Below is a small trained network, with its code and all its weights. Each question gives an input and a class and asks what happens when units are switched off, that is, made to give their printed mean instead of their output.

import numpy as np


def w(rows, s, z=0):
    codes = np.array(rows[::2]) - 128.0
    scale = np.full(codes.shape[1], s)
    scale[-1] = z or s
    return codes * scale


def norm(h):
    return h / np.sqrt((h * h).mean(-1, keepdims=True) + 1e-5)


def f(y):
    return np.maximum(y, 0)


def log_softmax(a):
    a = a - a.max(-1, keepdims=True)
    return a - np.log(np.exp(a).sum(-1, keepdims=True))


def net(x, mask):
    res = np.array(x, float).reshape(1, 8) / 4 @ E
    u = 0
    for l in range(2):
        y = f(norm(res) @ A[l][:, :-1].T + A[l][:, -1])
        res = res + np.where(mask[u : u + 13], y, B[l][:, -1]) @ B[l][:, :-1]
        u += 13
    return log_softmax(norm(res)[-1] @ U[:, :-1].T + U[:, -1])


A, B = {}, {}
E = w([
[83,147,107,87,58,119],'x0',
[128,134,112,164,44,125],'x1',
[118,160,192,121,117,196],'x2',
[134,86,88,77,123,196],'x3',
[147,254,103,125,205,117],'x4',
[117,171,161,129,100,177],'x5',
[58,149,118,180,102,202],'x6',
[78,201,81,124,115,128],'x7',
],0.0085)
A[0] = w([
[203,127,128,115,102,108,158],'L0N1',
[107,100,124,43,117,125,78],'L0N2',
[204,141,109,96,174,86,123],'L0N3',
[167,152,111,145,191,90,47],'L0N4',
[161,126,115,86,92,129,122],'L0N5',
[109,139,246,170,141,151,3],'L0N6',
[118,95,95,150,40,78,69],'L0N7',
[111,57,163,111,166,152,119],'L0N8',
[126,93,116,116,60,64,96],'L0N9',
[180,52,112,112,220,170,102],'L0N10',
[109,174,86,135,114,182,87],'L0N11',
[93,81,144,23,126,154,161],'L0N12',
[74,118,114,131,154,103,101],'L0N13',
],0.012,0.0055)
B[0] = w([
[83,135,127,142,142,125,216],'L0N1',
[115,102,147,89,74,133,180],'L0N2',
[82,124,133,115,195,81,240],'L0N3',
[85,149,157,69,155,53,190],'L0N4',
[97,124,127,124,124,110,177],'L0N5',
[98,138,249,180,62,122,187],'L0N6',
[127,116,103,155,110,72,216],'L0N7',
[161,97,136,125,128,183,215],'L0N8',
[137,131,80,142,90,124,219],'L0N9',
[178,91,136,129,171,160,240],'L0N10',
[140,166,114,136,164,148,205],'L0N11',
[149,128,124,87,124,151,254],'L0N12',
[159,128,149,118,134,130,150],'L0N13',
],0.012,0.0054)
A[1] = w([
[96,201,164,206,127,190,191],'L1N1',
[57,76,66,107,80,168,100],'L1N2',
[128,70,81,209,101,63,41],'L1N3',
[111,241,68,161,161,213,2],'L1N4',
[62,88,67,50,111,105,108],'L1N5',
[113,96,152,148,33,217,223],'L1N6',
[101,148,217,157,96,134,30],'L1N7',
[59,166,102,142,149,175,63],'L1N8',
[148,102,68,248,90,125,86],'L1N9',
[74,112,141,137,172,100,95],'L1N10',
[77,140,89,97,73,171,115],'L1N11',
[179,127,123,173,129,86,167],'L1N12',
[163,64,145,230,103,97,138],'L1N13',
],0.011,0.0046)
B[1] = w([
[72,146,170,102,116,222,228],'L1N1',
[148,129,149,128,105,94,189],'L1N2',
[135,129,51,208,123,171,183],'L1N3',
[104,166,2,21,117,181,194],'L1N4',
[192,154,203,151,76,110,197],'L1N5',
[140,159,130,141,154,51,254],'L1N6',
[136,156,204,183,84,167,169],'L1N7',
[167,145,87,119,110,163,163],'L1N8',
[83,121,92,173,182,91,182],'L1N9',
[120,173,128,91,149,132,165],'L1N10',
[165,119,101,84,111,110,185],'L1N11',
[50,123,90,141,117,123,168],'L1N12',
[74,157,123,167,152,165,197],'L1N13',
],0.011,0.0077)
U = w([
[175,20,145,104,200,205,72],'0',
[87,164,125,72,248,26,135],'1',
[81,204,43,56,111,218,112],'2',
[59,166,228,185,93,200,86],'3',
[178,101,110,70,19,92,120],'4',
[69,106,19,215,96,72,255],'5',
],0.018,0.0018)

Each question gives the input, the list of numbers given to net, and the class t.
The units are the neurons (one row each of A and B). Each row of codes is followed by its name. A weight is (code - 128) times the scale printed after its matrix; where a second scale follows, it is the last column's (A, B and U).
mask holds one flag per neuron, layer by layer. A switched-off neuron (its flag False) gives its mean, the last column of its row in B, instead of its output. The means were averaged over made-up inputs and are rounded, as every weight is.
A unit's drop is (log p(t) with every unit on - log p(t) with that unit switched off) / (log p(t) with every unit on - log p(t) with every unit switched off).
The circuit of an input: a set's keep is (log p(t) with only the set's units on - log p(t) with every unit switched off) / (log p(t) with every unit on - log p(t) with every unit switched off). Starting from the 12 units with the biggest drops (on a tie, the unit counted first), units are removed one at a time, each time the one whose removal leaves the highest keep (on an exact tie, the one counted first), for as long as the keep stays at least 0.8.
units of the circuit, in order: the units of the circuit, biggest drop first
top k neurons: the k neurons with the biggest drops, biggest first
top k neurons in layer l: the k neurons of layer l with the biggest drops, biggest first
drop when u is switched off: that unit's drop, to one decimal
input [2,-1,-2,-3,-2,-4,-6,4], class 5: units of the circuit, in order -> (L0N9)
input [-6,-8,5,6,0,-1,-6,7], class 0: top 2 neurons -> (L0N10, L1N6)
input [3,-6,0,4,-2,-7,-7,-3], class 0: top 2 neurons in layer 0 -> (L0N10, L0N8)
input [8,0,4,-3,2,7,-5,-2], class 3: top 2 neurons -> (L1N7, L1N4)
input [1,6,1,-4,-4,5,-1,-5], class 5: top 2 neurons in layer 0 -> (L0N7, L0N9)
input [8,3,2,0,-6,-3,6,-2], class 5: top 2 neurons -> (L0N7, L1N9)
input [-5,-2,-6,0,-2,1,2,7], class 2: top 4 neurons in layer 0 -> (L0N3, L0N7, L0N10, L0N11)
input [0,-7,-1,-7,8,4,2,5], class 2: top 2 neurons -> (L1N4, L1N6)
input [-8,-7,-8,-6,-2,8,2,-7], class 3: top 2 neurons in layer 0 -> (L0N6, L0N12)
input [7,-4,-8,6,-8,-5,8,-4], class 4: top 2 neurons -> (L0N12, L1N5)
input [6,-6,-8,-4,-5,8,5,1], class 5: top 2 neurons in layer 0 -> (L0N7, L0N4)
input [7,6,-1,-3,-5,6,-6,0], class 5: drop when L0N7 is switched off -> 0.2
input [4,6,-5,3,0,7,-2,-5], class 5: drop when L0N7 is switched off -> 0.2
input [1,3,-1,5,6,4,-7,3], class 1: units of the circuit, in order -> (L0N3)
input [2,0,-2,-8,-8,5,5,-4], class 5: drop when L1N9 is switched off -> 0.3
input [8,8,-2,6,-2,6,-1,-1], class 4: top 2 neurons in layer 1 -> (L1N5, L1N11)
